array([[-3.74, -2.18,  1.11],
       [-0.64,  1.45, -1.19],
       [-3.27,  0.06,  1.38],
       [-1.25,  4.85,  0.77]])
->
array([[-3.74, -2.18],
       [-0.64,  1.45],
       [-3.27,  0.06]])

array([[-1.43,  0.79,  1.88, -4.34],
       [-4.31,  0.35,  0.73,  1.00],
       [-3.53, -0.11, -0.40, -0.62],
       [ 0.98, -2.00, -1.72, -0.15]])
->
array([[-1.43,  0.79],
       [-4.31,  0.35],
       [-3.53, -0.11]])

array([[ 1.51,  4.35, -3.03],
       [ 0.68,  4.66, -2.76],
       [ 4.20,  3.04, -2.23]])
->
array([[1.51, 4.35],
       [0.68, 4.66],
       [4.20, 3.04]])

array([[-2.60, -2.76,  0.92,  0.23],
       [-0.46,  0.91, -1.41, -0.14],
       [-4.24,  2.06,  3.57,  2.63],
       [-0.51, -1.42,  0.92, -5.08]])
->
array([[-2.60, -2.76],
       [-0.46,  0.91],
       [-4.24,  2.06]])

array([[-1.18,  1.41],
       [-4.06,  3.53],
       [-0.79, -0.21],
       [ 1.05, -1.07],
       [ 0.71,  0.07]])
->
array([[-1.18,  1.41],
       [-4.06,  3.53],
       [-0.79, -0.21]])

array([[-2.78, -3.46],
       [-1.68, -0.61],
       [-0.51, -2.13],
       [-2.12, -5.26],
       [-4.38,  2.90]])
->
array([[-2.78, -3.46],
       [-1.68, -0.61],
       [-0.51, -2.13]])
